Here is a tiny trained network, its code and every weight. The questions are about switching its units off for an input and a target symbol, where a switched-off unit gives its printed mean instead of its output.

import numpy as np


def w(rows, s, z=0):
    codes = np.array(rows[::2]) - 128.0
    scale = np.full(codes.shape[1], s)
    scale[-1] = z or s
    return codes * scale


def norm(h):
    return h / np.sqrt((h * h).mean(-1, keepdims=True) + 1e-5)


def f(y):
    return y / 2 * (1 + np.tanh(0.7978845608 * (y + 0.044715 * y**3)))


def softmax(a):
    e = np.exp(a - a.max(-1, keepdims=True))
    return e / e.sum(-1, keepdims=True)


def log_softmax(a):
    a = a - a.max(-1, keepdims=True)
    return a - np.log(np.exp(a).sum(-1, keepdims=True))


def net(x, mask):
    ids = ['βδζλξπ'.index(c) for c in x.split()]
    T = len(ids)
    res = E[ids] + P[:T]
    u = 0
    for l in range(2):
        r = norm(res)
        for j in range(2):
            rows = slice(4 * j, 4 * j + 4)
            q, k, v = (r @ M[l][rows].T for M in (Q, K, V))
            z = softmax(np.where(np.tri(T) > 0, q @ k.T / 4**0.5, -1e9)) @ v
            o = O[l][rows]
            res = res + np.where(mask[u + j], z, o[:, -1]) @ o[:, :-1]
        u += 2
        y = f(norm(res) @ A[l][:, :-1].T + A[l][:, -1])
        res = res + np.where(mask[u : u + 4], y, B[l][:, -1]) @ B[l][:, :-1]
        u += 4
    return log_softmax(norm(res)[-1] @ U[:, :-1].T + U[:, -1])


Q, K, V, O, A, B = {}, {}, {}, {}, {}, {}
E = w([
[184,173,203,176,154,159,145,148,121,129,53,142],'β',
[56,128,190,141,126,129,114,170,33,159,94,29],'δ',
[140,233,39,95,120,57,24,148,123,36,178,138],'ζ',
[84,128,101,194,153,145,8,154,133,95,125,127],'λ',
[165,98,176,165,108,132,91,235,210,42,187,154],'ξ',
[48,129,174,137,189,61,170,83,71,178,193,196],'π',
],0.017)
P = w([
[160,47,140,147,156,21,196,210,89,66,21,254],'0',
[161,87,45,134,99,48,150,39,81,236,165,66],'1',
[141,132,125,84,107,154,63,40,84,137,131,158],'2',
[158,139,159,97,93,176,91,18,91,116,114,165],'3',
[164,142,180,132,96,156,91,60,124,128,107,127],'4',
[186,129,157,152,109,186,107,69,120,130,127,104],'5',
[145,131,176,168,116,130,155,48,159,123,109,172],'6',
[165,113,106,186,132,189,161,84,133,166,166,92],'7',
[176,120,129,157,81,184,159,38,136,110,143,147],'8',
],0.0076)
Q[0] = w([
[120,1,164,103,111,166,160,175,163,111,117,149],'L0H0',
[123,110,108,43,172,89,138,159,159,132,78,110],'L0H0',
[102,239,141,171,142,71,147,110,145,90,130,93],'L0H0',
[98,153,150,148,108,120,87,135,106,39,122,145],'L0H0',
[98,112,76,115,124,162,153,138,214,153,144,112],'L0H1',
[84,205,116,212,138,168,154,175,97,61,189,148],'L0H1',
[137,185,123,146,90,135,111,119,142,123,156,125],'L0H1',
[127,110,167,229,70,109,137,98,62,100,168,127],'L0H1',
],0.0078)
K[0] = w([
[183,143,92,121,30,232,120,114,173,234,222,140],'L0H0',
[126,158,143,192,188,159,129,105,85,232,86,96],'L0H0',
[115,20,74,96,195,62,135,160,104,73,125,105],'L0H0',
[145,92,102,119,98,122,179,180,139,110,134,182],'L0H0',
[118,206,98,121,118,118,131,106,191,141,163,91],'L0H1',
[102,105,174,122,128,88,133,249,105,124,120,205],'L0H1',
[134,203,89,125,153,98,135,254,115,97,122,126],'L0H1',
[200,20,152,92,205,105,128,123,166,66,123,119],'L0H1',
],0.0057)
V[0] = w([
[140,170,114,131,91,176,134,74,139,103,153,103],'L0H0',
[98,123,117,112,204,174,173,37,95,168,139,190],'L0H0',
[134,88,126,103,66,194,137,122,244,149,57,183],'L0H0',
[253,123,222,97,78,127,158,165,110,187,179,121],'L0H0',
[166,111,88,133,150,58,120,35,170,104,177,106],'L0H1',
[172,149,97,63,67,134,119,202,143,104,200,55],'L0H1',
[155,181,92,70,148,129,59,121,58,147,2,149],'L0H1',
[67,76,88,128,155,65,139,113,100,135,8,130],'L0H1',
],0.0067)
O[0] = w([
[174,34,102,137,157,47,82,116,110,103,126,120,25],'L0H0',
[107,169,66,228,174,106,105,149,88,111,140,158,1],'L0H0',
[118,89,140,233,86,110,152,142,155,147,6,66,77],'L0H0',
[150,122,183,125,153,118,118,158,122,254,207,172,100],'L0H0',
[133,171,203,161,89,102,143,139,161,126,15,226,72],'L0H1',
[146,111,199,155,127,94,176,61,134,222,127,146,38],'L0H1',
[74,149,30,12,135,154,175,101,110,139,81,220,123],'L0H1',
[153,105,85,81,189,141,144,170,193,47,80,63,171],'L0H1',
],0.0088,0.0057)
A[0] = w([
[224,218,57,132,103,125,89,3,217,78,233,184,2],'L0N0',
[75,188,173,131,152,125,216,42,142,183,156,174,254],'L0N1',
[144,26,202,173,185,188,157,216,159,71,185,97,197],'L0N2',
[94,57,161,77,165,59,167,251,127,208,222,236,239],'L0N3',
],0.0044,0.00079)
B[0] = w([
[1,39,110,46,203,131,150,213,146,197,129,29,197],'L0N0',
[152,136,35,141,53,165,79,11,140,36,213,30,153],'L0N1',
[83,173,200,3,32,160,134,163,187,83,108,165,253],'L0N2',
[230,110,140,133,45,159,38,189,120,10,10,140,190],'L0N3',
],0.0066,0.0036)
Q[1] = w([
[114,151,45,41,148,141,82,104,109,106,93,113],'L1H0',
[97,160,57,88,209,193,106,157,188,59,149,116],'L1H0',
[67,134,194,34,63,235,62,119,93,34,125,86],'L1H0',
[110,151,80,2,174,138,95,152,130,80,109,128],'L1H0',
[176,137,126,248,84,117,155,127,104,209,165,136],'L1H1',
[106,208,123,75,80,238,48,142,144,60,142,78],'L1H1',
[115,115,80,157,123,163,47,114,144,150,110,114],'L1H1',
[147,139,143,166,134,55,172,145,187,186,126,115],'L1H1',
],0.0087)
K[1] = w([
[140,112,184,137,124,133,140,104,137,164,146,126],'L1H0',
[153,104,194,148,95,81,102,139,158,147,126,127],'L1H0',
[155,61,147,135,98,116,141,248,185,121,96,199],'L1H0',
[143,142,228,113,112,110,91,124,134,159,155,162],'L1H0',
[84,180,35,99,193,163,174,125,115,36,121,117],'L1H1',
[145,97,148,171,96,76,136,160,160,163,110,195],'L1H1',
[129,151,168,74,126,110,138,111,128,140,107,148],'L1H1',
[67,151,96,96,204,177,96,141,119,132,74,85],'L1H1',
],0.011)
V[1] = w([
[180,109,87,177,132,175,139,147,188,124,10,135],'L1H0',
[147,154,128,111,185,118,118,215,150,231,140,254],'L1H0',
[129,100,148,171,83,66,121,111,111,137,115,218],'L1H0',
[81,128,42,153,144,111,170,100,82,134,56,174],'L1H0',
[156,186,95,133,210,136,83,219,82,56,106,195],'L1H1',
[192,100,90,69,133,146,163,167,153,179,144,119],'L1H1',
[137,154,169,221,129,149,45,231,129,131,154,59],'L1H1',
[124,160,117,147,173,200,86,111,120,102,237,138],'L1H1',
],0.008)
O[1] = w([
[75,137,165,164,127,38,84,202,68,188,105,119,163],'L1H0',
[95,62,200,200,132,138,219,118,98,153,179,97,123],'L1H0',
[148,107,161,131,68,57,90,94,151,82,129,50,50],'L1H0',
[109,145,122,120,95,154,122,156,105,110,144,151,25],'L1H0',
[162,124,137,135,128,88,158,67,121,73,150,61,254],'L1H1',
[91,96,183,90,187,126,138,115,69,136,136,145,150],'L1H1',
[135,109,28,155,147,144,116,82,23,142,152,196,184],'L1H1',
[112,75,119,206,79,255,150,133,97,159,129,132,156],'L1H1',
],0.01,0.0079)
A[1] = w([
[75,163,58,88,70,125,95,191,55,76,38,206,8],'L1N0',
[186,182,168,170,158,32,117,95,135,142,98,126,78],'L1N1',
[153,196,61,62,112,66,95,56,85,169,180,141,95],'L1N2',
[146,80,142,198,110,123,2,88,180,181,138,122,154],'L1N3',
],0.007,0.0013)
B[1] = w([
[104,173,46,151,114,137,65,168,160,175,126,72,207],'L1N0',
[108,125,124,119,143,254,151,66,128,140,130,197,138],'L1N1',
[133,132,131,166,66,162,144,199,140,73,77,128,191],'L1N2',
[97,166,86,155,185,91,115,85,168,149,167,106,253],'L1N3',
],0.016,0.0054)
U = w([
[139,121,114,85,185,254,174,137,123,166,103,206,98],'β',
[59,99,180,137,145,87,150,179,6,167,103,123,227],'δ',
[106,193,92,138,74,122,81,206,127,156,68,132,132],'ζ',
[122,135,118,152,207,90,130,73,169,196,142,111,72],'λ',
[159,110,199,88,104,81,150,132,207,97,138,107,254],'ξ',
[174,134,100,194,67,147,147,89,76,47,175,135,39],'π',
],0.008,0.0012)

Each question gives the input, a string of symbols that net reads in full, and the target symbol t.
The units are the heads (4 rows each of Q, K, V and O) and the neurons (one row each of A and B). Each row of codes is followed by its name. A weight is (code - 128) times the scale printed after its matrix; where a second scale follows, it is the last column's (O, A, B and U).
mask holds one flag per unit, layer by layer, with each layer's heads first. A switched-off unit (its flag False) gives its mean, the last column of its rows in O or B, instead of its output. The means were averaged over made-up inputs and are rounded, as every weight is.
A unit's drop is (log p(t) with every unit on - log p(t) with that unit switched off) / (log p(t) with every unit on - log p(t) with every unit switched off).
The circuit of an input: a set's keep is (log p(t) with only the set's units on - log p(t) with every unit switched off) / (log p(t) with every unit on - log p(t) with every unit switched off). Starting from all 12 units, units are removed one at a time, each time the one whose removal leaves the highest keep (on an exact tie, the one counted first), for as long as the keep stays at least 0.8.
circuit, biggest first: the units of the circuit, biggest drop first
top k neurons: the k neurons with the biggest drops, biggest first
which heads matter: for each layer, one digit per head in row order, 1 if its drop is at least 0.15 and else 0, layers parted by /
input δ β ζ λ δ, target β: circuit, biggest first => (L1H0 L0H0)
input λ ξ β ξ, target ζ: circuit, biggest first => (L0H1 L0H0 L1H0)
input λ λ ξ λ δ β δ π, target π: circuit, biggest first => (L0N1 L1N2)
input ζ λ ξ ξ λ δ, target ξ: circuit, biggest first => (L0H1 L1H1)
input ξ δ λ λ ξ, target λ: which heads matter => 01 / 11
input β π λ δ π, target δ: circuit, biggest first => (L1H0)
input ζ ξ ξ δ λ π ζ, target ξ: top 2 neurons => (L0N0 L1N0)
input π λ λ ξ π δ ξ, target π: which heads matter => 11 / 11
input ζ λ δ β λ ξ π λ, target λ: circuit, biggest first => (L0H1 L1N3)
input β λ ξ δ ξ δ λ β, target δ: circuit, biggest first => (L0H0 L0H1 L1H0)
input π π β ζ ζ, target π: which heads matter => 10 / 11
input δ λ λ λ, target β: circuit, biggest first => (L1H0 L0H1)
input ξ π λ π δ λ λ λ ξ, target λ: circuit, biggest first => (L1N3 L1H1 L1H0 L0H0)
input δ π π π, target β: which heads matter => 01 / 10
input δ ξ λ λ δ λ ξ π, target β: circuit, biggest first => (L0H1 L1H0)
input ξ ξ ζ, target λ: circuit, biggest first => (L0H1 L1N3 L0H0)
input β λ λ λ λ λ β ξ ξ, target δ: circuit, biggest first => (L0H0 L0H1 L1H0 L0N2)
input β ξ δ ξ ξ ζ λ ξ λ, target δ: which heads matter => 01 / 10
input λ λ ζ δ π, target ζ: which heads matter => 10 / 10
input β ξ λ ξ, target δ: circuit, biggest first => (L0H0 L0H1 L1H0)
input δ λ λ λ λ λ, target β: which heads matter => 11 / 10
input λ λ λ δ, target ζ: circuit, biggest first => (L0H0 L1H0)
input ζ λ ζ, target ξ: which heads matter => 01 / 01
input λ β ζ λ π β, target ζ: which heads matter => 10 / 10
input δ β λ λ ξ λ ξ, target β: which heads matter => 11 / 11
input ξ λ λ β ξ λ π ζ λ, target λ: which heads matter => 00 / 00
input λ ξ δ π ξ δ β, target ζ: top neuron => (L1N0)
